[ 227  175 -440  180 -150  -69  295  391  289 -140  208   64 -414  204
  661  288  174  -20  187 -365  263  346 -202  -20  -79   92   57 -681
 -120 -291  815  209  278  -32  250  -18  196  130]
Z_152
[ 242 -144  131 -162  205  -55 -284   64  -81  -35   54  217   48 -343
 -125  -48 -283 -196   79  389  -45 -328  -86 -138 -260  -44  -80 -184
 -186 -164  115 -213  117    5 -462  -20  103  130]
Z_477
[ 473   54 -184  -46  368 -158  250  337    6 -220  324  121 -216   97
 -188   -7 -114 -289   25 -106  175  188  113 -197 -229    3 -149 -401
 -205 -205  514   27  -30   81  -71 -135  149  308]
Z_356
[ 266 -162  -43   -7  157  149   53  105  -79   81  176   38   37   59
  -29   16  -62 -161    8  175   90   26   24  -83 -162   91   47 -100
   -4  -94  178  -98   75   32  116  -67  -11  180]
Z_673
[-275   50  -14   48  110  -28 -243 -155  -51  -27 -364 -130  -11  -90
   55   56   60   24   15   23   34    0 -138   85   53  -62   44 -433
  219  125 -183  -76  -33   74  -90   62  -59  -86]
Z_715
[ -44  -81   84 -120  388 -116 -205 -370  -93 -108   68   81  376  165
 -230 -154   -1   62  -14  269   86  -72   57 -153    8  -74 -227  413
   79   46 -311  194 -139  340  -60 -563 -177  -24]
Z_673
[ -39 -212  285  564 -497  -95  248  108  152  449  390  149  266 -400
 -100  -18   67  -42  -62  -33 -267 -149 -237  128 -186  241  404  182
 -428 -313   69 -186  208 -483 -183  133  259 -144]
Z_602
[ 136   43 -221  340  -21 -206  482   65  145  184  461    6   25   88
  161   53  204 -157   83 -246  -52  435  -44   24 -239  105  161 -553
 -205 -291  445  -11  129 -109  163 -184  112  175]
Z_152
[-505  437  211 -514 -214   44 -250 -130  194 -144 -209  183  267    9
  228 -103   63  213 -129  108 -559 -124  272  317   81 -100 -244  717
 -212  -12 -487  -41 -166 -237 -263   79  172 -100]
Z_356
[  40 -234  106  -79  219   87 -167 -354  -98   50  -71 -125  265   60
 -161  -23    5   -9    3  185  133  -75  -88  -13   44   71   25  196
  233   48 -190   49  -13  215   77 -154 -250   -9]
Z_823
[ -98 -159  258  -37  158  -40 -254 -549  -53  171  100   94  758   -4
 -231 -219   42   76    9  407 -109  -50  107  -46 -149   49   -5  476
  -71  -37 -612   34  -68   85 -241 -361 -207  -73]
Z_477
[ 143  151   14 -202  230 -108 -224  462  -15 -122  -12  249  -16 -197
  -70  -81 -150 -215   17  246  -53   69  307 -208 -486  -67 -117 -555
 -414 -170   37 -299  -75 -226 -501  179  348  192]
Z_388
[ 534  -42 -405  212  -84  173  239  509  100 -196  155  -13 -481  121
  325  273 -108 -125  173 -217  405   82 -189 -123  -47  101  166 -578
  -31 -214  899  131  307   43  193   31   43  144]
Z_356
[ 110   52  -37 -159   54  208  -67  124   42 -362 -129  -26 -214   68
  -27   80 -236    3  -53   53  159 -338   54    2  174  -28 -105  527
   53  -36  183  267  -37  223   -3 -129 -135  -78]
Z_691
[ 393 -143  -42  116 -100  125   45  175   60  -60  206   89   44  -79
    2   60 -137  -55  105   99  190 -151  -62  -98 -138  123  169   97
 -225 -257  327  108  197  -40 -161  -46  -15   16]
Z_366
[   1   98  -19  171 -119 -192  431  550  295  -50   65   45 -479   45
  -76   28   28 -237 -229 -425 -108  171   99  112  -82  227   -5 -248
 -172 -135  365  -64 -194 -330   73  478  387  183]
Z_199
[ 316   38 -288 -103  363   50 -264 -204 -227 -116  -59   -9  170   26
   21    4  -37    1  275  264  232  275   14 -135 -242 -176   67 -771
   13   73   66 -148  168  264 -277 -212  -98  135]
Z_323
[  32 -184   -5  782 -142 -383  501  222  249  411  808  158  -35  -33
   73  -49  176 -318  -13 -116  -34  256 -155 -170 -352  284  154 -419
 -409 -495  456  -29  131 -256  172 -312  386  129]
Z_199
[-320  -20  488  -23 -506  110  -90  190  178  239 -196   77   37 -392
  -90  -46  -30   49 -264    4 -514 -357    2  334  -58  206  149  592
 -247  -89 -342 -274  -62 -561 -245  686  282 -134]
Z_691
[ 263   39 -141 -102  346  177  125  126 -161 -173  118  188   47  200
 -340  -83 -137 -127  -53  162  163   91  284  -79  -72   22  -75  166
  -17  102   29    3 -162  123  119  -57  -31  154]
Z_323
[  97   -7 -165   85  342  106  100  -61 -147  -52  -18   30  298  243
 -333  -49   97   -1  -14   38  286  314  196  -90  -21   48   79  -58
  131  185 -194   30 -142  110  160 -119 -188   10]
Z_602
[-327   18  -24  152   58 -259   41 -288  166  118  175   10  161  237
  235  -42  278   42  -17  -39  -48  215 -113   16   38   75 -141   18
   80 -111  -63  180  -53  114  229 -411   22  -12]
Z_673
[ -96 -159  243    3  -89  -56   75 -137  132   74  -18 -108  -39 -181
  -51   21  -58 -117 -153  -39 -253 -287 -149  209   92  147   -4  304
   32 -129   11    9  -46  -17  -61  135  -18   16]
Z_673
[-180   13  191 -207   27  153 -117 -580 -133  126 -266 -232  785   52
 -341 -118   87  153  -27  172 -152   95  274  233   60   35  212  449
  132  159 -726    5 -165  -16 -180   -4 -458 -183]
Z_323
[  89   82 -207  255  397 -270  208 -154  -27  -10  348  184  516  346
 -278 -133  275   32  100  -29  288  582  206 -226 -227    3   10 -214
 -150  -42 -142  183 -109  129   66 -535  -54   49]
Z_477
[ 225  142 -255 -321  234  116 -107  577   12 -377 -262   90 -583   -7
  178  153 -218 -136   43  -12   87  -22   71 -135 -179  -86 -202 -775
   25   22  474 -134   14  -36  -25  322  181  261]
Z_602
[ 611 -140  -93 -109  192  107   58  284 -104   61  110   -8  112  -72
 -171   42 -108 -232  111   55  140  233  119 -108 -420   84  207 -696
 -178 -170  266 -244  142 -169 -207  279  -12  290]
Z_388
[ -43  144 -138  128 -285  180  106  124  128  -84   30  -42  -40   94
  282   71   16   16   56  -90   13   21   67   96   52  104  136   92
 -100 -159  245  130   95  -79  108  -19  -26  -97]
Z_199
[-161   89   26   25  155 -219 -170  -27   34  -93  -54  133  112 -135
  -27  -51   -4  -49   33  120  -33  -15   15  -57 -105 -104  -91 -253
 -136  -66  -80  -70  -49   21 -318 -148  119  -31]
Z_199
[ -70  166 -275  515  -11 -443  649  229  321   29  457   -1 -341  215
  158   70  289 -179  -41 -575   35  496 -114   16  -36  113   18 -600
 -163 -263  571  164  -28  -82  326 -175  295  139]
Z_388
[-189  358 -363  337  -36 -282  228   28  253 -224  166  112   82  416
  292   27  327  250  108 -328  210  485   31  -96   29  -30  -39 -162
 -128 -145  235  447  -14  114  129 -553   26 -147]
Z_152
[ -79  -52 -136  363  129 -302  257 -275   78   80  117 -255  147  171
  -35   51  293   -3   49 -331  168  405 -181   29   52   46  136 -466
  137  -70   95  202    3  142  156 -270 -158  -18]
Z_388
[ 581  -18  -77 -259  309  -80 -175  676  -16 -210  235  358 -473 -294
   53   53 -374 -338  125  243   24 -187   47 -352 -559  -73 -239 -755
 -420 -300  581 -264  139 -116 -409  163  429  396]
Z_152
[ 328   95   15 -151   84   68 -108  134  -63  -84  163  232  235 -123
 -133  -58 -109  -35   76  135   56  -17   62  -27 -187  -72   40   30
 -333 -107   75 -126   99 -130 -305  -33  159   54]
Z_366
[ 114   77  216   54 -317   -4   98  488  188  167  215  306  155 -328
  -65  -90  -32 -113  -88   35 -295    4  167   71 -409  183  188   15
 -631 -295   61 -344   77 -646 -384  452  497   73]
Z_323
[  32  127  124 -104 -265  -97  -67  214  192  145  310  270  126 -210
  349  -35  -14   -2   41  139 -409  -70   -4   13 -359  -41  -52  -38
 -512 -348  140 -219  211 -365 -324  -40  401   95]
Z_691
[ -80  191 -188  141 -268  -28  199  360  333 -194   47    7 -494  189
  443  148   30   22  -27 -288   53  -12  -64   20   89   94  -61  -14
  -31 -220  490  276   34  -36  214  -20  162  -15]
Z_366
[ 326  395 -266 -469  365  303 -116  431 -144 -535 -285  254 -238  101
  -99   -4 -203  -29  -18  -55  177   70  271   31  -21 -200 -189 -200
  -63  269  164 -119 -127   60  -16  265  165  158]
Z_715
[-179  510 -154    8  -81 -353  239  667  540 -401  228  402 -661  150
  479   21   71  -97 -156 -326 -108  103  126   -9 -115   46 -497   78
 -463 -305  476  296 -172 -183   25   19  668  120]
Z_477
[ 497 -241  -67  108  174  123 -108  236 -187   70   96  132  -74 -343
 -110   77 -281 -325  167  279  183 -186 -155 -142 -295   34  217 -638
 -149 -150  399 -321  237    6 -309  133   61  183]
Z_673
[ 285  -71 -376  430  278 -224  327   -2   20  100  479   57   37  298
  125   48  223 -108  198 -121  340  530 -139 -270 -248   60   62 -762
  -25 -169  443  105  186  178  326 -495   23  194]
Z_823
[ 182  110 -151  272  -77 -250  154  267  183 -116  486  205   74  114
  128  -54    9  -28  118   18  143  148   79 -311 -243    5  -57  -83
 -467 -416  440  223  115  -30 -210 -591  211  -31]
Z_199
[ 280 -373  209   19  186  -24 -143 -148  -88  209  267   74  374 -127
 -234  -92  -77 -110   27  386   32 -139  -82 -176 -281  110   37  112
  -99 -198 -118  -74  134   18 -193 -210  -58  117]
Z_715
[-107 -175  138  217   49  -50 -142  -47  -76   70 -175  -28   70 -288
 -222   31  -63  -62  -20  119   46 -204 -159    4  -13    9  170 -166
   63    6  -96 -125  -15   15 -250   81  -42 -113]
Z_477
[-292  242  -62   49   19 -184  232  124  193  -87  -90 -100 -103  197
   51  -10  233  -29 -140 -345 -115  353  183  133   -9   76  -78 -186
    2  -47   -1   85 -220 -109  148  119   92   41]
Z_199
[ 101 -143  -26  214 -171   32  322  119  118  151  120 -187 -335  -85
  154  154  -14 -229  -56 -261  -67  -49 -270  181   65  177  182 -291
   87 -181  483  -46  120  -89  231  237   28  113]
Z_388
[-222  -75    8  112 -320  277   23 -398  -69  141 -285 -289   61  -51
  228  192  136  188    5 -202  -75 -196 -458  455  481   48  316  297
  412  179   10   24  207   67  316  128 -293 -225]
Z_673
[  72 -238  347  201 -341 -196  -31  182  194  176  369  170  241 -297
  -74 -105 -103  -12  -33  232 -139 -348  -87 -216 -264  206   77  501
 -474 -471  109   51  171 -311 -467 -204  187 -123]
Z_477
[  50 -126  100  172  137 -209   28 -443  -76  196  262  -55  694    4
 -285 -166  125   42   74  148  -20  189   51 -105 -169   17  111   53
 -123 -129 -309   72   -7   61 -266 -441 -236  -60]
Z_366
[  70 -127   49  621 -117 -372  570  166  221  284  675  103  -45 -137
 -116  -73   65 -313  -62 -220 -144  114 -100  -59 -270  206  147 -202
 -407 -430  435  -12   54 -193   12 -198  286  127]
Z_691
[  82 -168  373 -328 -213  115 -366  -51   -8  135  -49   59  171 -353
   85   -5 -169   42  -27  305 -299 -475 -166  102 -112    1    0  426
 -150 -161 -114 -196  184 -192 -367  160  106  -21]
Z_323
[ 179 -411  235  265   -5  -64  -18 -296  -38  361  397   68  479 -159
 -212  -88  -10  -96   70  332  -28 -139 -207  -93 -224  190  204  204
 -146 -266  -54  -38  187  -13 -152 -264  -93   18]
Z_823
[  98  277 -428 -222  358  155  -37 -100  -83 -571 -270  -95  -88  479
  104  141   74  225  123 -156  483  193  118  -62  278 -203 -166   94
  345  201  126  462  -92  536  262 -418 -341  -90]
Z_477
[-350  236 -104  354  -36 -487  395  -97  295   76  258   30  100  225
  148  -39  423   61  -55 -410 -143  509  -34  102  -72   91  -38 -237
 -137 -189   73  228 -119  -85  119 -249  162    3]
Z_152
[ 251 -132  -99  140  -98   23    8  289  142 -111   28 -140 -252    5
  200  188  -47   -3   82  -71  256  -47 -157 -152  -95   96   95 -314
  -19 -252  446  158  218    2  -10  -61   14    7]
Z_715
[ 130    7  -34  116  142 -151  174  401  145  -31  229  241 -119  135
 -158  -93    1 -165 -119  -16   51  190  180 -156 -270  188 -112 -146
 -234 -137  142   -6 -139 -178   -6   74  281  203]
Z_673
[-133 -106   21  408  -72 -131  408 -246   80  154  239 -144   62   17
  -98   20  119  -98  -77 -247  -84    8 -198  185  160  158  171  180
   77 -132  173  156  -15   83  218 -221 -145  -60]
Z_673
[-341  158  -57  143 -313   99   53  149  235 -159 -315 -155 -278  135
  245  119   97  166 -111 -266    9  -33  -26  190  226  113   68  195
  143    6   88  219  -67  -57  178  185  -11 -191]
Z_691
[ 151  -96  192 -228   53   91 -137  303   67  -19   73  174 -153  -91
  -45  -84 -212 -180 -144  267 -209 -245  131  -46 -269  135 -178  167
 -165 -167   32 -140  -60 -157 -123  260  229  220]
Z_388
[  66  112   39 -343   -5  -93 -283  164  198 -310  -26  147 -153   61
  287   -2 -126  104   23  154  -45 -234   27 -161 -101  -40 -322  256
 -166 -236  177  214   53   64 -287 -190  141   48]
Z_323
[ -20 -338  368   59 -115 -100 -140 -347   41  379  397  120  501 -234
   19 -148  -33  -56   27  464 -371 -287 -106  -65 -322  150   20  466
 -258 -369 -186  -93  182  -71 -227 -337    7   41]
Z_477
[ -46  106   75  -56 -190  -17  -53  -89   46  173  224   90  350 -116
  232  -29  113   43   76   93 -254   41  -19  114 -190  -50   85   54
 -314 -229  -11 -147  196 -243 -168 -155  160   -6]
Z_691
[ 211  -50   82  -39 -134  337   32   46 -103   -9  -19  121  180 -229
 -177   27 -154  -18  -13   70  -34 -274  -63  200   72   36  238  381
  -99   26   46 -138  109 -136  -78  225  -35  -75]
Z_477
[  81  170 -116 -146   46   48 -124  105  105 -326 -102   17  -31  198
  127   14  -36   89    6   -4  208  -22   91  -52   43  -36 -133  236
  -28  -84  120  301  -48  133  -93 -209  -44  -61]
Z_366
[-109    2   -6 -169  207   24  -83 -197  -28 -161  -24   60  -28  223
  -26  -43  -48   41  -76  144   -2 -150  -30   -1  179  -13 -258  446
  220   63  -27  200 -137  340  186 -341 -119   -1]
Z_673
[   1  -37 -129  523 -231 -152  290  166  242   17  296  -47 -141   63
  187  109  114    9   22 -215  160   78 -201  -64    8  155  146  -77
 -136 -296  469  271  156  -52  121 -300   62 -119]
Z_602
[   3  206   30  300 -159 -159  235  472  254  -85  321  274   58    4
 -137 -125   10  -83  -95  -41    2  117  349 -136 -312  184    7  236
 -564 -353   79  139 -122 -330 -238  -76  320  -66]
Z_715
[ -14  264 -176 -386   97  237 -313   22   32 -336 -475 -172   52  303
  238  100   91  222   68  -24  231  191  221   13   65  -53  -58  -74
  194  104 -184  192  -45   91  -11   70 -211  -59]
Z_715
[-113  146   57  105 -192 -180   43  488  288 -215   84  174 -280   41
   80  -39  -60   41 -154  -60  -75 -119  138 -144 -125   78 -185  229
 -305 -254  188  206 -116 -176 -169  -49  316  -64]
Z_388
[ 108  -74  -66  122  228  -12 -101  -31 -152  -22  -60    7  110 -146
 -188   21  -63 -106   80  162  180   -8 -102  -66  -93  -52  112 -388
   14   -8   65 -110   57   85 -199 -125  -52  -12]
Z_715
[-304  155 -108 -134  285   77 -324 -543 -235 -114 -462 -210  460  133
 -141  -36  140  211   90  124  121  170   76   73  182 -206   58 -138
  353  338 -542   47 -132  305  -54 -258 -424 -226]
Z_823
[  78  -70    3   46   43  -48   49  214  104   86  180   79  -39  100
   63  -41   52 -107  -29   79  -55  167   84 -108 -284  138  -49 -240
 -127 -183  117  -79   22 -145   64   28  176  195]
Z_199
[ 450 -338   23  203 -183   77  247  295   76  259  347  -29 -211 -325
  159  138 -226 -320   45   76 -133 -200 -200  -26 -283  167  227 -520
 -192 -339  585 -239  298 -186  -86  199   94  231]
Z_673
[  45  122  100 -443 -123  417 -302   12 -124    6 -412   -8  279 -112
   54   35   -5  126  -12  134 -167  -63  138  287  -44    6  159  134
   15  140 -342 -265   51 -269 -171  515  -71  -25]
Z_673
[-117 -430  264   16   97   25 -266 -671  -76  140 -114 -177  224  -52
  -51   47   -7   99  -23  222   17 -437 -502  132  287   83   12  586
  470   33 -195  200   92  423  106 -283 -380 -116]
Z_152
[ 224  129 -313    1  487 -177  178 -170  -78 -205  115  -82  271  325
 -217  -23  138  -17  131 -154  339  546  185 -166  -88 -118  -29 -515
   31   56   63  165  -91  267   16 -417 -209  104]
Z_823
[  66 -422   77  252   58  -54   -1 -347  -22  243  142 -143   88   29
   10   74   53  -47   47   72  124 -142 -427  -29   71  166  113   21
  292 -110  120  117  166  253  219 -286 -223   10]
Z_673
[ 208  360 -338 -388  790    6 -212 -112 -155 -503  -87  234  359  574
 -340 -228   23   77  123  148  374  534  554 -300 -175 -183 -293 -221
   11  265 -331  167 -320  360  -80 -419 -180  172]
Z_199
[ 169   44  -93 -286  370   76  -87  -87 -133 -202 -375 -231  212  204
 -334   12   83   68    6  -99  224  336  236   22  -27  -27   36 -277
  239  209 -278   37 -184  108  -73  226 -294   91]
Z_366
[  10  113  262 -125 -174  -87  -81  695  349 -283  -21  331 -351 -136
  -41  -84 -237  -52 -237   46 -182 -351  249 -135 -241  164 -276  489
 -440 -276   84  103 -186 -314 -395  349  431   48]
Z_477
[ -92  154  -42    3  -64  -41  -74 -148   94 -120   55  109  380  155
  119  -58  120  187   80  106   13   84  157  -26  -59   -3  -27  373
 -175 -135 -169  246   12   54 -166 -349  -93 -154]
Z_199
[-101  224  -60 -454   65  276 -256  -90  -61 -285 -484 -120  -23  137
  133   99   20  207  -46  -82   10  -52  -13  256  299 -183  -79  200
  288  261 -152   43  -62  120   85  153 -139  -83]
Z_388
